Here is a tiny trained network, its code and every weight. The questions are about switching its units off for an input and a target symbol, where a switched-off unit gives its printed mean instead of its output.

import numpy as np


def w(rows, s, z=0):
    codes = np.array(rows[::2]) - 128.0
    scale = np.full(codes.shape[1], s)
    scale[-1] = z or s
    return codes * scale


def f(y):
    return y / 2 * (1 + np.tanh(0.7978845608 * (y + 0.044715 * y**3)))


def softmax(a):
    e = np.exp(a - a.max(-1, keepdims=True))
    return e / e.sum(-1, keepdims=True)


def log_softmax(a):
    a = a - a.max(-1, keepdims=True)
    return a - np.log(np.exp(a).sum(-1, keepdims=True))


def net(x, mask):
    ids = ['ΓΔΦαζμξστψ'.index(c) for c in x.split()]
    T = len(ids)
    res = E[ids] + P[:T]
    u = 0
    for l in range(2):
        r = res
        for j in range(3):
            rows = slice(3 * j, 3 * j + 3)
            q, k, v = (r @ M[l][rows].T for M in (Q, K, V))
            z = softmax(np.where(np.tri(T) > 0, q @ k.T / 3**0.5, -1e9)) @ v
            o = O[l][rows]
            res = res + np.where(mask[u + j], z, o[:, -1]) @ o[:, :-1]
        u += 3
        y = f(res @ A[l][:, :-1].T + A[l][:, -1])
        res = res + np.where(mask[u : u + 4], y, B[l][:, -1]) @ B[l][:, :-1]
        u += 4
    return log_softmax(res[-1] @ U[:, :-1].T + U[:, -1])


Q, K, V, O, A, B = {}, {}, {}, {}, {}, {}
E = w([
[111,98,96,66,136,91,127],'Γ',
[125,119,164,110,102,89,99],'Δ',
[117,112,41,89,140,146,156],'Φ',
[69,150,169,145,85,153,248],'α',
[77,65,160,151,136,85,116],'ζ',
[166,229,185,64,172,144,128],'μ',
[110,135,178,182,96,168,89],'ξ',
[182,161,69,205,120,70,130],'σ',
[126,129,88,119,108,180,100],'τ',
[93,63,97,154,136,145,109],'ψ',
],0.012)
P = w([
[175,103,159,102,124,142,135],'0',
[83,154,105,122,77,79,121],'1',
[47,176,97,120,78,84,97],'2',
[102,131,135,140,88,143,106],'3',
[134,139,113,174,187,150,157],'4',
[168,162,97,209,254,197,172],'5',
],0.01)
Q[0] = w([
[121,245,93,171,126,88,168],'L0H1',
[75,186,74,134,62,84,142],'L0H1',
[106,109,79,217,21,2,221],'L0H1',
[150,177,80,159,192,146,139],'L0H2',
[125,96,169,101,85,118,115],'L0H2',
[142,143,106,156,128,118,115],'L0H2',
[198,171,79,109,140,128,85],'L0H3',
[178,105,141,70,169,165,129],'L0H3',
[130,176,61,136,110,120,103],'L0H3',
],0.0076)
K[0] = w([
[94,201,118,127,92,99,111],'L0H1',
[84,133,127,102,91,108,94],'L0H1',
[79,93,112,136,8,65,115],'L0H1',
[102,144,117,130,111,85,110],'L0H2',
[152,116,138,119,147,156,140],'L0H2',
[134,125,122,135,129,117,120],'L0H2',
[127,122,135,92,129,137,122],'L0H3',
[171,105,142,125,157,150,137],'L0H3',
[80,137,117,90,113,136,108],'L0H3',
],0.012)
V[0] = w([
[194,164,98,253,218,223,175],'L0H1',
[126,5,121,192,83,149,80],'L0H1',
[172,201,197,125,86,142,44],'L0H1',
[119,131,135,155,120,15,97],'L0H2',
[88,115,202,141,113,34,133],'L0H2',
[125,214,57,132,53,136,93],'L0H2',
[118,123,198,202,117,127,94],'L0H3',
[82,57,139,95,99,109,51],'L0H3',
[81,210,99,156,21,117,123],'L0H3',
],0.0052)
O[0] = w([
[178,145,166,209,231,255,153,87],'L0H1',
[54,5,131,175,116,172,79,138],'L0H1',
[116,201,216,118,81,122,61,135],'L0H1',
[194,116,146,170,86,46,128,211],'L0H2',
[166,104,168,147,104,78,158,146],'L0H2',
[125,212,110,151,109,112,91,246],'L0H2',
[108,107,205,172,107,136,126,123],'L0H3',
[114,97,129,136,166,77,84,141],'L0H3',
[80,186,116,147,62,94,118,252],'L0H3',
],0.006,0.0029)
A[0] = w([
[227,196,139,174,87,54,93,150],'L0N1',
[122,226,126,178,35,95,233,168],'L0N2',
[114,29,68,195,243,203,46,252],'L0N3',
[45,100,94,137,123,149,2,150],'L0N4',
],0.0037,0.0019)
B[0] = w([
[208,160,142,143,214,128,117,239],'L0N1',
[121,120,195,174,224,98,216,253],'L0N2',
[72,94,110,254,185,122,200,181],'L0N3',
[40,144,117,153,70,105,69,172],'L0N4',
],0.0046,0.0033)
Q[1] = w([
[102,129,119,124,3,124,133],'L1H1',
[142,131,107,88,75,116,2],'L1H1',
[222,130,114,161,172,79,68],'L1H1',
[151,176,129,123,132,92,178],'L1H2',
[78,113,119,65,18,130,83],'L1H2',
[81,110,155,111,96,163,143],'L1H2',
[145,121,176,100,218,200,193],'L1H3',
[199,160,112,205,193,63,183],'L1H3',
[108,118,94,112,72,133,63],'L1H3',
],0.0093)
K[1] = w([
[210,31,165,127,191,185,188],'L1H1',
[210,67,150,110,127,143,64],'L1H1',
[177,146,4,177,134,83,1],'L1H1',
[141,167,130,177,112,116,171],'L1H2',
[170,35,182,121,189,192,162],'L1H2',
[109,113,156,98,129,167,154],'L1H2',
[21,150,120,108,62,124,91],'L1H3',
[121,254,39,197,129,20,115],'L1H3',
[186,56,167,118,153,169,133],'L1H3',
],0.0086)
V[1] = w([
[197,157,53,67,110,76,57],'L1H1',
[144,181,219,115,68,139,75],'L1H1',
[124,146,165,68,131,117,228],'L1H1',
[134,139,74,74,145,105,168],'L1H2',
[131,180,148,124,97,105,71],'L1H2',
[111,121,189,154,103,129,139],'L1H2',
[144,181,24,184,185,181,178],'L1H3',
[134,225,115,114,124,198,113],'L1H3',
[255,179,184,188,128,78,173],'L1H3',
],0.0078)
O[1] = w([
[129,154,135,82,6,214,136,170],'L1H1',
[166,157,153,71,142,134,2,131],'L1H1',
[165,173,199,93,151,39,203,101],'L1H1',
[111,164,184,101,79,130,222,126],'L1H2',
[138,151,138,106,97,119,56,172],'L1H2',
[154,114,124,133,166,93,87,128],'L1H2',
[57,192,43,189,126,124,166,169],'L1H3',
[57,245,82,74,143,156,80,111],'L1H3',
[198,159,99,163,96,86,96,255],'L1H3',
],0.0087,0.0076)
A[1] = w([
[70,104,62,187,149,139,240,71],'L1N1',
[1,139,137,82,155,180,46,160],'L1N2',
[81,119,194,164,99,106,89,254],'L1N3',
[81,172,165,107,121,133,122,193],'L1N4',
],0.006,0.0045)
B[1] = w([
[70,165,196,136,77,114,2,205],'L1N1',
[112,134,84,44,199,192,144,211],'L1N2',
[159,115,71,116,159,157,176,255],'L1N3',
[137,155,135,107,150,122,174,172],'L1N4',
],0.0086,0.0044)
U = w([
[156,103,174,96,20,186,240,188],'Γ',
[170,115,202,86,60,135,32,92],'Δ',
[51,186,198,138,70,145,107,32],'Φ',
[105,180,173,155,254,37,197,158],'α',
[180,40,112,162,155,117,162,114],'ζ',
[182,246,204,63,134,148,102,39],'μ',
[163,112,91,107,222,111,14,36],'ξ',
[170,158,18,215,48,123,86,255],'σ',
[75,133,28,84,200,176,202,169],'τ',
[67,98,160,187,135,120,67,62],'ψ',
],0.0036,0.0027)

Each question gives the input, a string of symbols that net reads in full, and the target symbol t.
The units are the heads (3 rows each of Q, K, V and O) and the neurons (one row each of A and B). Each row of codes is followed by its name. A weight is (code - 128) times the scale printed after its matrix; where a second scale follows, it is the last column's (O, A, B and U).
mask holds one flag per unit, layer by layer, with each layer's heads first. A switched-off unit (its flag False) gives its mean, the last column of its rows in O or B, instead of its output. The means were averaged over made-up inputs and are rounded, as every weight is.
A unit's drop is (log p(t) with every unit on - log p(t) with that unit switched off) / (log p(t) with every unit on - log p(t) with every unit switched off).
The circuit of an input: a set's keep is (log p(t) with only the set's units on - log p(t) with every unit switched off) / (log p(t) with every unit on - log p(t) with every unit switched off). Starting from the 12 units with the biggest drops (on a tie, the unit counted first), units are removed one at a time, each time the one whose removal leaves the highest keep (on an exact tie, the one counted first), for as long as the keep stays at least 0.8.
units of the circuit, in order: the units of the circuit, biggest drop first
most important unit: the unit with the biggest drop
k most important neurons of layer l: the k neurons of layer l with the biggest drops, biggest first
heads that matter: for each layer, one digit per head in row order, 1 if its drop is at least 0.15 and else 0, layers parted by /
input ψ α τ Γ σ τ, target τ: units of the circuit, in order -> L1H3; L1N2; L0H1; L0H2
input σ Γ Γ σ ζ, target Γ: units of the circuit, in order -> L0H1; L1H1; L1H2; L1H3
input Γ Γ τ ζ Φ, target Γ: units of the circuit, in order -> L0H1; L1H3; L1H1; L1H2
input Γ σ μ σ τ ξ, target μ: units of the circuit, in order -> L0H1; L1H1; L1H3
input Φ τ Γ ξ, target Φ: heads that matter -> 111 / 111
input σ ξ ξ ξ ζ, target ξ: heads that matter -> 100 / 110
input Δ σ ζ, target Δ: heads that matter -> 100 / 101
input τ τ μ, target μ: heads that matter -> 100 / 001
input α σ α σ σ ψ, target α: units of the circuit, in order -> L1H1; L0H1; L0N3
input Δ σ τ ξ, target Δ: units of the circuit, in order -> L1H3; L0H1; L1H1
input τ τ Δ, target τ: heads that matter -> 010 / 001
input τ μ α Φ, target τ: units of the circuit, in order -> L1H3; L0H2; L1N2
input ψ Δ σ ζ, target ψ: most important unit -> L1N1
input ξ ζ α α μ ζ, target α: heads that matter -> 000 / 100
input σ σ ξ Γ ψ Φ, target ξ: heads that matter -> 101 / 111
input α ξ σ σ α, target α: units of the circuit, in order -> L1H1
input ψ σ α, target α: units of the circuit, in order -> L1H1; L0N2
input μ ξ τ, target μ: heads that matter -> 100 / 101
input Γ Γ α τ Γ, target Γ: 2 most important neurons of layer 0 -> L0N2; L0N3
input α α τ α Γ, target α: units of the circuit, in order -> L1H1; L0N1; L0H2
input Δ σ μ, target μ: heads that matter -> 100 / 100
input Γ Φ τ, target Γ: most important unit -> L1H3
input τ τ σ ξ, target τ: heads that matter -> 010 / 001
